Here is a tiny trained network, its code and every weight. The questions are about switching its units off for an input and a target symbol, where a switched-off unit gives its printed mean instead of its output.

import numpy as np


def w(rows, s, z=0):
    codes = np.array(rows[::2]) - 128.0
    scale = np.full(codes.shape[1], s)
    scale[-1] = z or s
    return codes * scale


def norm(h):
    return h / np.sqrt((h * h).mean(-1, keepdims=True) + 1e-5)


def f(y):
    return np.maximum(y, 0)


def softmax(a):
    e = np.exp(a - a.max(-1, keepdims=True))
    return e / e.sum(-1, keepdims=True)


def log_softmax(a):
    a = a - a.max(-1, keepdims=True)
    return a - np.log(np.exp(a).sum(-1, keepdims=True))


def net(x, mask):
    ids = ['αθλπστω'.index(c) for c in x.split()]
    T = len(ids)
    res = E[ids] + P[:T]
    u = 0
    for l in range(3):
        q, k, v = (norm(res) @ M[l].T for M in (Q, K, V))
        z = softmax(np.where(np.tri(T) > 0, q @ k.T / 2**0.5, -1e9)) @ v
        res = res + np.where(mask[u], z, O[l][:, -1]) @ O[l][:, :-1]
        u += 1
        y = f(norm(res) @ A[l][:, :-1].T + A[l][:, -1])
        res = res + np.where(mask[u : u + 12], y, B[l][:, -1]) @ B[l][:, :-1]
        u += 12
    return log_softmax(norm(res)[-1] @ U[:, :-1].T + U[:, -1])


Q, K, V, O, A, B = {}, {}, {}, {}, {}, {}
E = w([
[159,88,94,197,113,126,70],'α',
[171,208,173,38,233,95,143],'θ',
[92,139,7,93,134,59,147],'λ',
[65,57,69,110,91,175,184],'π',
[126,5,98,128,137,203,69],'σ',
[148,173,109,109,234,91,118],'τ',
[114,52,190,77,111,218,194],'ω',
],0.015)
P = w([
[149,162,213,197,90,149,102],'0',
[226,132,80,110,136,114,148],'1',
[85,165,157,160,127,84,173],'2',
[213,137,61,97,147,119,145],'3',
[114,117,149,175,178,99,174],'4',
[172,65,131,30,140,8,26],'5',
[88,93,167,168,156,127,194],'6',
],0.011)
Q[0] = w([
[20,180,94,168,250,77,183],'0.h0',
[132,110,119,212,2,45,146],'0.h0',
],0.0059)
K[0] = w([
[58,238,111,40,137,114,212],'0.h0',
[203,86,71,250,2,27,86],'0.h0',
],0.0061)
V[0] = w([
[60,119,119,113,226,202,175],'0.h0',
[40,253,199,89,59,133,148],'0.h0',
],0.0055)
O[0] = w([
[194,152,176,239,2,89,173,74],'0.h0',
[136,108,189,122,101,188,105,4],'0.h0',
],0.007,0.005)
A[0] = w([
[43,51,118,27,197,255,133,107],'0.n0',
[253,59,114,82,121,161,225,181],'0.n1',
[56,157,152,186,138,98,213,65],'0.n2',
[65,204,30,114,12,74,121,193],'0.n3',
[240,91,79,52,87,130,201,192],'0.n4',
[61,77,135,166,130,161,60,120],'0.n5',
[187,222,160,78,111,143,98,141],'0.n6',
[28,153,230,58,161,171,151,77],'0.n7',
[131,171,225,229,73,134,18,193],'0.n8',
[28,146,161,170,99,161,146,3],'0.n9',
[6,182,183,100,122,62,133,104],'0.n10',
[76,74,128,142,129,156,176,64],'0.n11',
],0.0066,0.0042)
B[0] = w([
[201,150,154,176,95,104,108,183],'0.n0',
[94,125,23,178,171,93,73,235],'0.n1',
[162,149,162,171,62,110,111,167],'0.n2',
[172,105,186,165,161,182,100,249],'0.n3',
[127,149,110,74,205,116,91,254],'0.n4',
[127,97,156,109,100,154,174,190],'0.n5',
[98,118,75,148,122,139,98,174],'0.n6',
[147,110,83,81,129,95,153,160],'0.n7',
[172,159,106,93,126,254,60,173],'0.n8',
[175,126,151,126,182,117,161,134],'0.n9',
[122,71,124,131,42,151,149,170],'0.n10',
[180,95,87,107,107,118,133,157],'0.n11',
],0.0091,0.0048)
Q[1] = w([
[126,83,175,42,98,72,76],'1.h0',
[1,90,187,166,147,76,161],'1.h0',
],0.0095)
K[1] = w([
[170,157,144,143,40,43,211],'1.h0',
[154,112,2,166,229,16,225],'1.h0',
],0.0078)
V[1] = w([
[159,224,77,110,168,166,59],'1.h0',
[148,99,94,2,151,123,175],'1.h0',
],0.0086)
O[1] = w([
[153,86,191,86,83,134,148,254],'1.h0',
[128,113,117,142,252,144,144,93],'1.h0',
],0.017,0.008)
A[1] = w([
[102,128,80,94,194,183,156,26],'1.n0',
[114,253,74,177,88,144,94,141],'1.n1',
[169,128,182,245,183,89,123,3],'1.n2',
[92,122,35,120,215,135,121,69],'1.n3',
[78,52,150,122,228,115,128,133],'1.n4',
[152,180,176,98,21,110,141,171],'1.n5',
[33,61,214,104,143,92,154,31],'1.n6',
[146,116,236,128,78,165,153,162],'1.n7',
[139,61,85,133,147,123,101,56],'1.n8',
[2,43,150,139,138,87,119,27],'1.n9',
[104,197,2,130,127,152,100,23],'1.n10',
[148,121,169,170,81,165,160,103],'1.n11',
],0.0083,0.0023)
B[1] = w([
[156,91,188,105,105,193,116,138],'1.n0',
[75,71,109,77,120,204,95,152],'1.n1',
[205,145,243,232,75,145,115,159],'1.n2',
[175,125,232,148,117,186,84,173],'1.n3',
[139,171,135,58,134,137,170,216],'1.n4',
[181,60,162,180,73,192,79,218],'1.n5',
[65,193,61,68,165,65,107,185],'1.n6',
[149,151,59,163,76,120,150,254],'1.n7',
[158,221,152,84,169,104,135,217],'1.n8',
[89,97,58,84,187,1,200,161],'1.n9',
[73,169,53,109,123,160,64,170],'1.n10',
[184,102,108,179,125,83,153,193],'1.n11',
],0.0094,0.0061)
Q[2] = w([
[253,212,130,190,37,191,163],'2.h0',
[174,57,111,20,147,248,149],'2.h0',
],0.0059)
K[2] = w([
[146,61,184,117,135,255,67],'2.h0',
[198,160,132,94,230,180,85],'2.h0',
],0.0095)
V[2] = w([
[133,98,84,29,92,53,174],'2.h0',
[125,96,254,166,143,185,170],'2.h0',
],0.0059)
O[2] = w([
[71,142,132,187,101,123,181,252],'2.h0',
[219,134,21,80,129,254,25,31],'2.h0',
],0.0089,0.0032)
A[2] = w([
[91,82,143,118,105,49,178,33],'2.n0',
[147,132,169,173,153,145,200,2],'2.n1',
[193,134,206,176,33,183,122,202],'2.n2',
[105,214,110,170,175,236,73,38],'2.n3',
[131,75,114,136,158,56,83,253],'2.n4',
[133,127,188,87,68,104,163,152],'2.n5',
[182,135,39,94,121,109,188,255],'2.n6',
[165,101,178,149,39,149,119,117],'2.n7',
[23,184,69,166,69,151,83,134],'2.n8',
[139,138,153,152,100,34,192,127],'2.n9',
[95,250,177,141,196,95,101,208],'2.n10',
[180,144,163,156,235,216,115,102],'2.n11',
],0.011,0.003)
B[2] = w([
[125,102,60,202,213,101,215,206],'2.n0',
[82,92,86,163,50,73,115,149],'2.n1',
[228,2,105,216,73,148,112,254],'2.n2',
[92,106,57,186,230,215,143,139],'2.n3',
[143,191,135,120,107,142,201,228],'2.n4',
[115,49,72,235,100,138,109,218],'2.n5',
[66,174,149,77,158,94,107,253],'2.n6',
[183,61,161,200,70,163,179,224],'2.n7',
[40,86,155,62,61,104,137,164],'2.n8',
[52,49,121,182,166,131,160,251],'2.n9',
[170,98,84,171,82,119,136,194],'2.n10',
[88,141,192,171,88,189,166,156],'2.n11',
],0.0097,0.0092)
U = w([
[92,68,106,196,140,30,244,21],'α',
[162,139,247,55,129,142,216,160],'θ',
[35,110,171,76,11,65,81,143],'λ',
[70,99,28,134,159,176,41,63],'π',
[232,235,41,145,90,40,134,6],'σ',
[204,66,178,191,1,144,151,200],'τ',
[136,202,131,196,190,213,117,210],'ω',
],0.007,0.0018)

Each question gives the input, a string of symbols that net reads in full, and the target symbol t.
The units are the heads (2 rows each of Q, K, V and O) and the neurons (one row each of A and B). Each row of codes is followed by its name. A weight is (code - 128) times the scale printed after its matrix; where a second scale follows, it is the last column's (O, A, B and U).
mask holds one flag per unit, layer by layer, with each layer's heads first. A switched-off unit (its flag False) gives its mean, the last column of its rows in O or B, instead of its output. The means were averaged over made-up inputs and are rounded, as every weight is.
A unit's drop is (log p(t) with every unit on - log p(t) with that unit switched off) / (log p(t) with every unit on - log p(t) with every unit switched off).
The circuit of an input: a set's keep is (log p(t) with only the set's units on - log p(t) with every unit switched off) / (log p(t) with every unit on - log p(t) with every unit switched off). Starting from the 12 units with the biggest drops (on a tie, the unit counted first), units are removed one at a time, each time the one whose removal leaves the highest keep (on an exact tie, the one counted first), for as long as the keep stays at least 0.8.
units of the circuit, in order: the units of the circuit, biggest drop first
unit that matters most: the unit with the biggest drop
top k neurons: the k neurons with the biggest drops, biggest first
k most important neurons of layer l: the k neurons of layer l with the biggest drops, biggest first
input σ σ α τ, target σ: top 2 neurons => (0.n8; 0.n5)
input α ω σ α α θ, target σ: unit that matters most => 1.h0
input α λ α, target α: top 2 neurons => (0.n0; 0.n5)
input θ λ τ θ σ λ, target τ: 2 most important neurons of layer 0 => (0.n2; 0.n1)
input ω θ π α α ω, target π: 3 most important neurons of layer 0 => (0.n2; 0.n1; 0.n11)
input σ α λ α π θ, target λ: top 4 neurons => (0.n3; 0.n10; 0.n2; 0.n1)
input π α ω π, target π: units of the circuit, in order => (1.h0; 1.n10; 0.n4)
input σ α α θ, target σ: top 2 neurons => (0.n8; 0.n5)
input τ α θ ω λ, target τ: 2 most important neurons of layer 1 => (1.n5; 1.n9)
input α α σ α τ λ, target σ: 3 most important neurons of layer 1 => (1.n3; 1.n10; 1.n7)
input π α π α τ α, target π: 2 most important neurons of layer 1 => (1.n3; 1.n10)
input π τ σ ω, target π: units of the circuit, in order => (1.h0; 0.n1; 1.n10)
input τ α σ α α α, target σ: 2 most important neurons of layer 0 => (0.n0; 0.n5)
input τ θ α λ α ω, target α: unit that matters most => 0.h0
input θ α α ω, target θ: top 2 neurons => (0.n7; 0.n1)
input λ λ λ λ, target λ: 3 most important neurons of layer 0 => (0.n3; 0.n4; 0.n10)
input θ α λ α σ τ, target λ: 3 most important neurons of layer 0 => (0.n3; 0.n10; 0.n2)
input π θ λ λ, target π: top 2 neurons => (1.n10; 2.n3)
input α λ α τ α π, target α: top 2 neurons => (0.n8; 0.n0)
input ω α α θ, target ω: unit that matters most => 0.n7
input α α ω α λ θ, target ω: top 3 neurons => (0.n0; 0.n7; 1.n3)
input α α λ ω λ θ, target λ: top 3 neurons => (0.n3; 0.n10; 0.n1)
input π λ θ λ, target π: 2 most important neurons of layer 0 => (0.n3; 0.n11)
input α λ θ α σ τ, target θ: top 3 neurons => (0.n7; 0.n10; 2.n2)
input α θ π σ, target α: top 2 neurons => (0.n8; 0.n1)
input α α θ ω α σ, target θ: top 2 neurons => (0.n7; 0.n10)
input π π π α α σ, target π: 2 most important neurons of layer 0 => (0.n2; 0.n11)
input θ α λ π σ ω, target λ: top 4 neurons => (0.n3; 0.n1; 0.n10; 0.n2)
input σ λ θ α, target σ: top 2 neurons => (0.n8; 0.n5)
